Each row is followed by one of two labels, saying whether the row has a hidden trait. Each part has a new trait and two new labels.
[ -1  -2 -34  -7  -2   2  19  -3 -12  -2  -3   7   0  -5   0  -4   1 -12
   0  -6  28  -2 -23  12  -9 -13   7   0  -3  17   0  -3 -14  18 -17  -1
   8  -1  -6   3  -3  32  27   1   2  11  14  16   5   0   1  -3   0  -9
  -3   3  -1  16  32   1  -1 -17 -12   2   1   2   0  46  -2  -2   5  -5
   2   5 -10   1  -1  24  -1   0   4   4   5   4  -4   0 -17 -20   0  29
  -8   0  -1]
NF
[ 19  -4 -18  -5  -2  -9  34  -4  -9 -18  22  11   0  -8  22 -14   7 -48
  17   7   3 -92 -52   6 -29  -2  25   8 -21   1  -5 -10 -17  11 -60   1
   0  17   0 -24 -12  14 -10  -2  34  -1  -3   8  82  -5   4 -17  16  -7
  12  -9  -6  -2   2  -5 -10   3 -28  16   1  12   6  38 -13 -40   6   2
   7  13   1   5 -19   2  -6  -1   7  24   5 -52  -8  -1 -13   5  -5 -23
   7   1  24]
Gf
[ 16   2  -6  29   0  21  36  -2 -30   0  -3  12   8  -5  56  -2   0 -16
 -25   3  16  -7 -15  -5  -1  43 -16  -7  -4  -5  -1  24  -7   7   1   4
  13  10   2  -6  -5   0   2  -2   3   1  -2  -3  11  -5   2   0  49   6
  -3  23  -7  48   4 -10  -9  -1 -31  10   7  16   0  16   4 -40  -4  -1
   3  28  22  18   5  -1   8   0  12  -7  -5   4  10 -20  -4   5 -25 -31
  14  33  -1]
Gf
[ 20  -9  -3 -23   1   0  15 -12  10   1   2  10   2   1   1  -9   1  -5
  -4   0   0 -10  17   2 -10  -7  39   9  -6  -8   2   3  -1  19  -7  17
  11   0  11  -9 -19   9  16   7   5  14   1   8  56   0   3  -4  -1   5
  -9  -3   3  10  -1  -4  -2 -10   2  -6  12  -3   7  47 -13 -18  30  19
  -6   7  -1  -2  13   2  13   0   7   9  11 -10   1  -7   4  -6   6 -16
  -1   1   0]
Gf
[ -2  -2  -1  43   3   0  -4   8   2  -6   2  18  11  20  28 -16   2 -27
   2  -5  11  -5  12   7   8  -8 -23  -2   0  12  17   3   4  19  22  -1
  11  -4  -5   2  11  -3  33 -25   5  -6  -1  -5  30  -1   2   1  -5   2
   7  49   0  -2   0  12  13  -3 -10 -20  32  -1   1   7  -1   0  -3  -3
   0  -7   0  20  -2  -1   0  -1  12   1   7  15  -2 -15 -15 -32   6  -3
  -5  -2  -1]
Gf
[ -6   8  -3  -9  11  19   7   0 -10  11  -7   0   1   9  -3 -23   1 -15
 -12  -9  16   2  -1   3  -8  -4  -9   2 -23   6  12   0  -6  20  70  17
  -1   2   1  15  -2   7  40 -12   2   5  -2  15  15  -1  26  -1  -4   2
  -5   4   0   5  -2   8  -4  -3  -2   0  -6  -1  -4  28   4   1  12  -7
  14  21   1  -2  22   2 -12   1   7   3  -2  -4  -8  -1 -23 -25  -1   4
  37   1   3]
Gf
[   2    6  -14    4    6    1   -3   -8   -5   -2    4    3    4   -1
    2    1   16    0   18    2    5    4  -10    2    3    5  -33    3
  -17   24   -6    0   -7   10    3    2    6  -19   -6    0    0   39
   -8   29    2    7    3    5   -3   -7    1   -9    3  -30   -3    2
   -4   10   31   -1  -15   26  -13    7  -38    3    3 -127   -1   10
   -2   -5   12    3   -3   15   -3   -1   -4   -9   -9   14   -4    3
    5   -7    3    0   13    1    1  -19   -1]
NF
[ -3   6  -7  -6  -1  -1   7 -23  -2  -2   2   5   1   0   5  -1   1 -22
  -5   2  16 -14  -9  15 -12  34  -7   1  -7 -29  -4  22  -8  12 -18  -1
   6 -40   0   4  -4  25  -2   1 -29 -22  -4  -7  48   3   2  -1  28  13
  10   5  -2  16   3   3  21 -26  -5  13  17  18  11  34  31  -4   5  -3
   3  -4  -1  -3   0  -6   9   0   7   4   4   4  -6 -11 -22   1   6 -30
  17  -1 -11]
Gf
[ 12  -2  -8  24  -6   0  45  91 -12 -13  -3   7   3   0   4   9  12 -43
 -10  -7  23  -6   3 -23 113  20  -6  -2  -1  -7  11  15  -2  15  67  -1
  39  22  -1  13  -2   4 -17   2   5   3 -31   4 -11 -11  44  -2 -22   1
  -5 -21  17 -23  -7   0  -3  -1  -1 -14   0  -3   0  26  16  -7  12  -3
   0 -32   0   0  10 -11 -25   1   4  -4 -20  -1 -16 -35  -9  -9  -1 -20
  -2  -1  -4]
Gf
[ -2 -16  -9 -16  -2  11  11   3  -5  -1 -14  11   8 -41   6   5   4 -60
   8  -3  26   2 -17   8 -77 -28  15   0  -8  24   4 -14 -15  18   6 -12
   5 -15  -5 -20  -1  21   2   2  -1  38 -19  14 -42  -1 -10  -4   2 -24
  -5 -15  -4  11  24  -2   1   6 -38 -19 -10  -3   1 -56   0  11  15 -21
   4   3   0  -6 -20   6  -2  -5   4  13  28   1  -3  -3  -6   5  18  -3
  -1   1  -2]
NF
[  3   2 -11   4   8  -1   5  24  -1 -10  18  12  20  -2  18  17   4 -13
  10   4  -2 -19 -39   3  77   4   6  10   5 -29  -6  -3 -17   2 127  18
  20   3   5  -8  -6 -11 -12  -8   3  -6  10  -5  24   0   1 -13   4   1
  13 -24 -22   5  15  -1   6  -1 -23  23  -4   0   1  30 -18  -8   2   3
 -18   6 -11  -4   0   1  -5   0  -1  11  -9  -2  -8  14   9   7   5 -14
  12 -15  16]
Gf
[ -2   2  -4  -2  -2   2  18  -8  -9   6  -5  -8  15   9  -5  -3   1  -9
  12  -1 -27 -38  -3 -14 -15 -31   9  -1  -6  -7   0 -12  -6  12   5  -4
  -5   4  15   7 -17   6 -14   2   4   5 -22   6  68 -11  -1  -4   0   3
  -1  -3 -24   9   0 -14  -5  31   0   4   0  -3   3 -98  -2 -16  37  11
 -17  29   0  -3 -25 -14   3  -5   6  15   3 -27   1   9  27  -9   1 -13
 -13 -13   0]
Gf
[  2   4 -22  29   0   1 -23   4  -1   5  11   2   1 -19  44   5  -1   3
  25 -11  18   3  -7   1   7  24  -7   1   7  33   0  21   2  15 109   2
   9   8   2 -18   0  25  -5  29   0  -6  14  -2 -46  -7 -33   0  -1  -3
   0  -6  -3 -21  14   1   2  -1 -14 -29  22   1  10  25   3  -2  20   2
  11   1  -4  12 -16   1   3   0  -3  -2  -8  -9  -1  -2  -4   2  12   1
   2   0 -15]
NF
[  0  -4 -12  11   3  -5  17 -29  -4  -6  -3   6 -30   6  10  -9  16 -14
  12   2 -17 -12  -4   6   8 -24  20   2 -11  31  -2 -13  -8  18  47   0
 -12   0   6   9  -4  12   0  16   5   1   3   3  83  -4   4 -14 -18   3
 -22 -12  -4  18  23  -4  -2   0 -10   8  -5  -2  13  22 -29  -9  18  -4
   7   1   8  -4   1   3  -4  -1   4  20   4 -35  -8 -11  17 -15  -2  -2
   3 -27  -3]
Gf
[ 14   7 -26  49  25   1   9  99   2   6  -3   9  22  33  -1  -4   6  -3
   7 -17   6   3  63  27  -2 -19  30   9   6  17   1  -1  34  21 127  -1
  -3 -48  -4  43 -11 -20  11   2 -49 -15  11   7   2   1   0  -9 -11   2
  26   1  -4  26 -55  27  21   1   4 -11  65  -5   1   5  14 -11  -3  -1
  -4   3   2   2  10  -1  -2   0   0  10   7 -15 -22 -15   2   1   0   7
  32  -2  36]
Gf
[  -1   -1   -2   -6    4    0    4   -8    0    0    7    4    2   -2
   23   -6    0  -19  -16    8    1  -58    5    2   60   -4   34    2
   -4  -20   -1   -1    4    9 -127    0   39  -14    1   -2   -2   -7
    0    2   17   18  -21    0    2    0    3   -9   -1    0   -3  -50
   -4    4    1    0    2   23    1    1   -7    0    1  -88    0  -16
  -14   17   -6    3   -2   -7   -7    0   20   -6    5   11    1  -22
   -3    1   19   -9  -11  -21    2   -7    6]
Gf
[ -1  -2 -27  79   0   0   7 116  -2 -32 -14   0   1  52  26  -2   0 -17
  -6 -17   4  23 -10  29  37   2  25  -1  -8   5  -5  -2  -7  15  62   0
  71  -4 -14   2  25  15   9  -8   7  -1  -2  -5  17 -10   0  -3   3   2
  -4   9  23   2 -16  -3  33  37  -7  13 -61  -2 -19 127   0  19  32 -35
   4   8   1 -29   2   1  27   8   3   5  38  -2  -1  -9  -3  -1  -2  -9
   2   6  18]
Gf
[  2   3 -21 -10  -2  11 -29  25  -2  -2   0  11  10 -19  40 -14   7   1
  -1   3  12  14  -7   2 -25  -6  -1   2 -10   5  -9  -4  -3  13 -33   9
  -3   0  -1   2  -2  21  -6  21  38   4  -5   4 -55   0 -37  -5  17   2
   0   1  -1   3  44   1   5 -21   6   6  -2   1   0  24 -21   7  31   1
   8  10  -3   1   2  14  -2  -1   0   2   3 -25  11  -8 -34 -21  -2   6
   6  -5  -2]
NF
[  1  -3  36  -5 -10  32 -70  -6  -4  -8  29   4  -1  33  29   2  -1 -53
  -6  -1  -6 -29 -56   5  19  19   1   1 -53 -11  10  12 -32  10 -23   3
  -1   5  -4  -3  18   1  -3 -41  26   0  62  -1  43  -2  49  13  21   6
  -2   8  14  87   4   9  -1  16 -57   6  -1  -1 -12  29  14  -9  29  13
   3   2  -4   0  36   0  -2   0  33  -1  -1   4   1   1   0  14 -17 -84
   4  -4   4]
Gf
[-25  12  -4 -28   7   8  11  -4  -7 -13  -2  11   9 -32  32  -9   1  -3
  -8 -17  20  19  -9  -5  12 -19  32   1   0   4  -7  -3 -10  16  22  10
  -5 -10  -1  21  -3   7  42   1   4  38 -10  14  -6  -2   5  -2   3   3
   2 -59   1   8  24  -2  -3   9 -11 -15 -15  -3  -7  39  -2  13  36  -2
  19  54  -7  26   5  26   2   1   4   3  10   3   0  -8  -3 -25  -1   3
 -16 -28 -27]
NF
[ -1  -1  11  24   1   0  -8  59   4   7  -1 -24   0 -17  -6   1   2 -12
  12 -12  -1  44  15 -10 -59  -5   6 -14  12   7  12  11   3  25 -52  -1
 -12 -76  -9 -10  -3  47 -33  19  -5   5   5   1 -92   3 -22   1 -31  -7
  47   5   9   2  25   0  15 -34  19 -45   7   8 -10 -95 -16   8  25   1
  -8  48   1  -2  -1  -4  21  -5  -4 -12  10  -2  10  -1   0 -11   4   8
  -9   0 -31]
NF
[  0   1  -4 -11  -2  -1 -13  36  -3 -13  -4  28   6   1  33  -9  -4   0
  12 -25   0  31   3   2 -21  -2   1   1 -22   4 -27  -1  -3  17 -50  24
 -23 -58  11 -14   6  20 -35  -6   0  57  -2  -1  18  -3 -48 -13  11   2
   3 -13 -14  32   1  -2 -43  -2 -39   9   3   0   1  52  17  -7  13 -23
   5  35   2  15 -35   1   7   1   6  12  -6  -8   3   6 -29   0   3   6
   1   0  -2]
NF
[ -1   6  -3  77 -10  16   3  36 -17 -39  -2   0  39   1  10  -7   1  19
  30   0 -18 -12   0 -23  14  -9   1  -6  -3   2  -8  -3  -2  15 -82   6
  -6  -1  -1 -18 -11  -1   4 -10   7  -1  -1  10  17  -1  -1 -10 -15  -3
  -4   1 -31  22  30   0 -42 -30  10 -13  -3   9   0  26   0 -11   5   0
   1   5  -7  21  -1 -13  41   0  15   9  18 -43   6  -3  -1   1  -6 -17
  -8  -1   5]
Gf
